Below are the code and all the weights of a small trained network. Each question names an input and a target symbol and asks about switching units off, where a switched-off unit gives its printed mean instead of its output.

import numpy as np


def w(rows, s, z=0):
    codes = np.array(rows[::2]) - 128.0
    scale = np.full(codes.shape[1], s)
    scale[-1] = z or s
    return codes * scale


def norm(h):
    return h / np.sqrt((h * h).mean(-1, keepdims=True) + 1e-5)


def f(y):
    return np.maximum(y, 0)


def softmax(a):
    e = np.exp(a - a.max(-1, keepdims=True))
    return e / e.sum(-1, keepdims=True)


def log_softmax(a):
    a = a - a.max(-1, keepdims=True)
    return a - np.log(np.exp(a).sum(-1, keepdims=True))


def net(x, mask):
    ids = ['βγηθλμστφψω'.index(c) for c in x.split()]
    T = len(ids)
    res = E[ids] + P[:T]
    u = 0
    for l in range(2):
        r = norm(res)
        for j in range(3):
            rows = slice(2 * j, 2 * j + 2)
            q, k, v = (r @ M[l][rows].T for M in (Q, K, V))
            z = softmax(np.where(np.tri(T) > 0, q @ k.T / 2**0.5, -1e9)) @ v
            o = O[l][rows]
            res = res + np.where(mask[u + j], z, o[:, -1]) @ o[:, :-1]
        u += 3
        y = f(norm(res) @ A[l][:, :-1].T + A[l][:, -1])
        res = res + np.where(mask[u : u + 16], y, B[l][:, -1]) @ B[l][:, :-1]
        u += 16
    return log_softmax(norm(res)[-1] @ U[:, :-1].T + U[:, -1])


Q, K, V, O, A, B = {}, {}, {}, {}, {}, {}
E = w([
[140,114,100,81],'β',
[171,92,100,120],'γ',
[152,115,118,131],'η',
[226,188,99,74],'θ',
[147,130,122,165],'λ',
[156,125,110,204],'μ',
[164,152,143,196],'σ',
[130,119,99,109],'τ',
[130,145,91,198],'φ',
[97,177,201,223],'ψ',
[159,185,250,84],'ω',
],0.022)
P = w([
[155,4,136,159],'0',
[155,70,128,192],'1',
[145,89,110,171],'2',
[156,112,91,168],'3',
[152,132,84,166],'4',
[151,148,76,155],'5',
[143,166,70,155],'6',
[136,182,64,145],'7',
[136,192,68,139],'8',
[132,196,70,124],'9',
],0.015)
Q[0] = w([
[249,223,66,214],'0.h1',
[213,212,2,122],'0.h1',
[86,86,154,201],'0.h2',
[161,90,144,197],'0.h2',
[210,76,105,26],'0.h3',
[161,237,36,145],'0.h3',
],0.0088)
K[0] = w([
[90,232,131,114],'0.h1',
[78,253,107,133],'0.h1',
[101,110,162,121],'0.h2',
[138,137,164,93],'0.h2',
[88,150,130,151],'0.h3',
[108,198,93,128],'0.h3',
],0.016)
V[0] = w([
[113,138,110,169],'0.h1',
[132,152,3,154],'0.h1',
[173,189,95,126],'0.h2',
[118,130,76,171],'0.h2',
[153,191,169,109],'0.h3',
[114,135,145,160],'0.h3',
],0.015)
O[0] = w([
[53,55,83,121,176],'0.h1',
[174,2,71,112,255],'0.h1',
[170,152,65,130,231],'0.h2',
[113,90,86,121,196],'0.h2',
[193,203,67,162,120],'0.h3',
[47,174,91,160,111],'0.h3',
],0.0086,0.0067)
A[0] = w([
[127,190,198,83,118],'0.n1',
[95,100,72,118,149],'0.n2',
[106,121,187,112,60],'0.n3',
[193,129,142,77,111],'0.n4',
[111,151,178,174,96],'0.n5',
[174,117,122,44,253],'0.n6',
[178,154,109,133,93],'0.n7',
[71,130,96,193,173],'0.n8',
[162,106,100,118,97],'0.n9',
[150,174,107,204,96],'0.n10',
[111,151,186,182,67],'0.n11',
[120,88,51,203,52],'0.n12',
[137,126,106,143,47],'0.n13',
[129,154,179,191,54],'0.n14',
[166,101,74,142,89],'0.n15',
[9,142,198,87,79],'0.n16',
],0.014,0.0055)
B[0] = w([
[109,213,143,126,140],'0.n1',
[70,144,162,140,206],'0.n2',
[75,145,106,103,133],'0.n3',
[185,162,104,154,182],'0.n4',
[106,109,106,115,154],'0.n5',
[143,174,105,245,254],'0.n6',
[148,130,114,153,187],'0.n7',
[112,182,101,48,205],'0.n8',
[149,122,114,86,201],'0.n9',
[133,144,128,102,194],'0.n10',
[98,81,63,88,155],'0.n11',
[89,132,148,109,248],'0.n12',
[105,86,160,134,137],'0.n13',
[115,138,80,112,156],'0.n14',
[132,72,104,88,246],'0.n15',
[132,204,52,107,139],'0.n16',
],0.011,0.0088)
Q[1] = w([
[88,73,249,172],'1.h1',
[110,125,231,129],'1.h1',
[118,104,158,124],'1.h2',
[132,126,105,116],'1.h2',
[181,169,6,90],'1.h3',
[156,150,195,129],'1.h3',
],0.016)
K[1] = w([
[62,104,117,105],'1.h1',
[106,91,150,133],'1.h1',
[99,120,118,118],'1.h2',
[132,143,83,133],'1.h2',
[251,154,113,96],'1.h3',
[115,84,125,130],'1.h3',
],0.023)
V[1] = w([
[118,139,162,190],'1.h1',
[214,187,138,154],'1.h1',
[101,136,120,106],'1.h2',
[183,152,57,152],'1.h2',
[196,155,83,105],'1.h3',
[117,141,252,104],'1.h3',
],0.015)
O[1] = w([
[123,171,154,124,118],'1.h1',
[90,96,153,176,232],'1.h1',
[132,110,142,116,117],'1.h2',
[72,146,83,10,217],'1.h2',
[188,127,232,122,232],'1.h3',
[156,138,62,166,8],'1.h3',
],0.013,0.015)
A[1] = w([
[92,148,145,255,37],'1.n1',
[132,160,152,242,95],'1.n2',
[115,185,144,190,25],'1.n3',
[39,145,84,129,106],'1.n4',
[157,90,200,205,88],'1.n5',
[217,133,128,151,119],'1.n6',
[101,196,218,182,135],'1.n7',
[174,161,234,174,134],'1.n8',
[160,55,168,177,7],'1.n9',
[107,165,55,110,254],'1.n10',
[131,133,201,175,139],'1.n11',
[70,61,109,81,131],'1.n12',
[175,152,172,114,143],'1.n13',
[104,97,198,112,154],'1.n14',
[174,153,122,121,90],'1.n15',
[98,75,216,122,194],'1.n16',
],0.012,0.0041)
B[1] = w([
[84,133,100,148,135],'1.n1',
[86,184,75,126,137],'1.n2',
[138,179,107,133,135],'1.n3',
[153,187,155,100,175],'1.n4',
[88,146,244,75,146],'1.n5',
[2,115,168,189,180],'1.n6',
[243,84,169,218,160],'1.n7',
[75,119,219,154,173],'1.n8',
[124,180,182,56,147],'1.n9',
[192,162,229,115,191],'1.n10',
[103,41,214,114,149],'1.n11',
[164,130,141,97,254],'1.n12',
[65,117,74,123,185],'1.n13',
[180,147,157,177,221],'1.n14',
[126,85,26,100,158],'1.n15',
[218,137,136,89,250],'1.n16',
],0.0083,0.008)
U = w([
[177,199,155,194,155],'β',
[122,128,117,172,131],'γ',
[64,103,163,135,188],'η',
[224,168,103,110,103],'θ',
[254,139,125,150,1],'λ',
[160,120,101,173,184],'μ',
[134,106,111,146,115],'σ',
[136,81,235,159,120],'τ',
[150,107,113,170,149],'φ',
[52,193,129,59,77],'ψ',
[75,66,91,101,129],'ω',
],0.012,0.0049)

Each question gives the input, a string of symbols that net reads in full, and the target symbol t.
The units are the heads (2 rows each of Q, K, V and O) and the neurons (one row each of A and B). Each row of codes is followed by its name. A weight is (code - 128) times the scale printed after its matrix; where a second scale follows, it is the last column's (O, A, B and U).
mask holds one flag per unit, layer by layer, with each layer's heads first. A switched-off unit (its flag False) gives its mean, the last column of its rows in O or B, instead of its output. The means were averaged over made-up inputs and are rounded, as every weight is.
A unit's drop is (log p(t) with every unit on - log p(t) with that unit switched off) / (log p(t) with every unit on - log p(t) with every unit switched off).
The circuit of an input: a set's keep is (log p(t) with only the set's units on - log p(t) with every unit switched off) / (log p(t) with every unit on - log p(t) with every unit switched off). Starting from the 12 units with the biggest drops (on a tie, the unit counted first), units are removed one at a time, each time the one whose removal leaves the highest keep (on an exact tie, the one counted first), for as long as the keep stays at least 0.8.
units of the circuit, in order: the units of the circuit, biggest drop first
most important unit: the unit with the biggest drop
k most important neurons: the k neurons with the biggest drops, biggest first
heads that matter: for each layer, one digit per head in row order, 1 if its drop is at least 0.15 and else 0, layers parted by /
input μ σ ω φ, target β: units of the circuit, in order	(0.h1)
input ω γ σ, target β: heads that matter	110 / 011
input ψ ψ τ, target ψ: heads that matter	100 / 001
input θ θ μ θ θ ω φ ω, target β: 2 most important neurons	(0.n1, 1.n7)
input ω λ σ, target β: heads that matter	010 / 011
input μ β θ ψ τ θ, target ψ: 2 most important neurons	(1.n6, 0.n6)
input τ γ ω ψ β η, target ψ: 4 most important neurons	(0.n8, 0.n1, 0.n3, 0.n6)
input σ β η ψ β, target ψ: units of the circuit, in order	(0.h1, 0.h3)
input β ω γ, target β: units of the circuit, in order	(0.h1, 1.h3)
input ψ β β, target ψ: units of the circuit, in order	(0.h1, 0.h3, 1.h1)
input β β λ, target ω: 2 most important neurons	(1.n16, 1.n14)
input β σ β, target θ: 2 most important neurons	(1.n10, 0.n6)
input β ψ β η, target ψ: units of the circuit, in order	(1.h3, 0.h1, 0.h3)
input θ ψ γ λ θ τ ψ ψ, target ψ: units of the circuit, in order	(0.n8)
input β β ψ, target ψ: heads that matter	010 / 101
input φ β λ γ τ φ, target ω: heads that matter	100 / 001
input θ η φ φ θ, target ω: 2 most important neurons	(1.n6, 0.n6)
input γ μ σ, target θ: heads that matter	011 / 111
input σ φ ψ θ, target τ: heads that matter	000 / 101
input γ τ λ ψ μ, target ψ: heads that matter	100 / 001
input λ θ ψ λ β, target τ: most important unit	0.n2
input ψ θ β ω θ, target β: heads that matter	100 / 000
input γ σ β, target θ: 3 most important neurons	(1.n10, 0.n6, 1.n6)
input β β σ, target θ: heads that matter	111 / 111
input λ ψ φ, target ψ: heads that matter	000 / 101
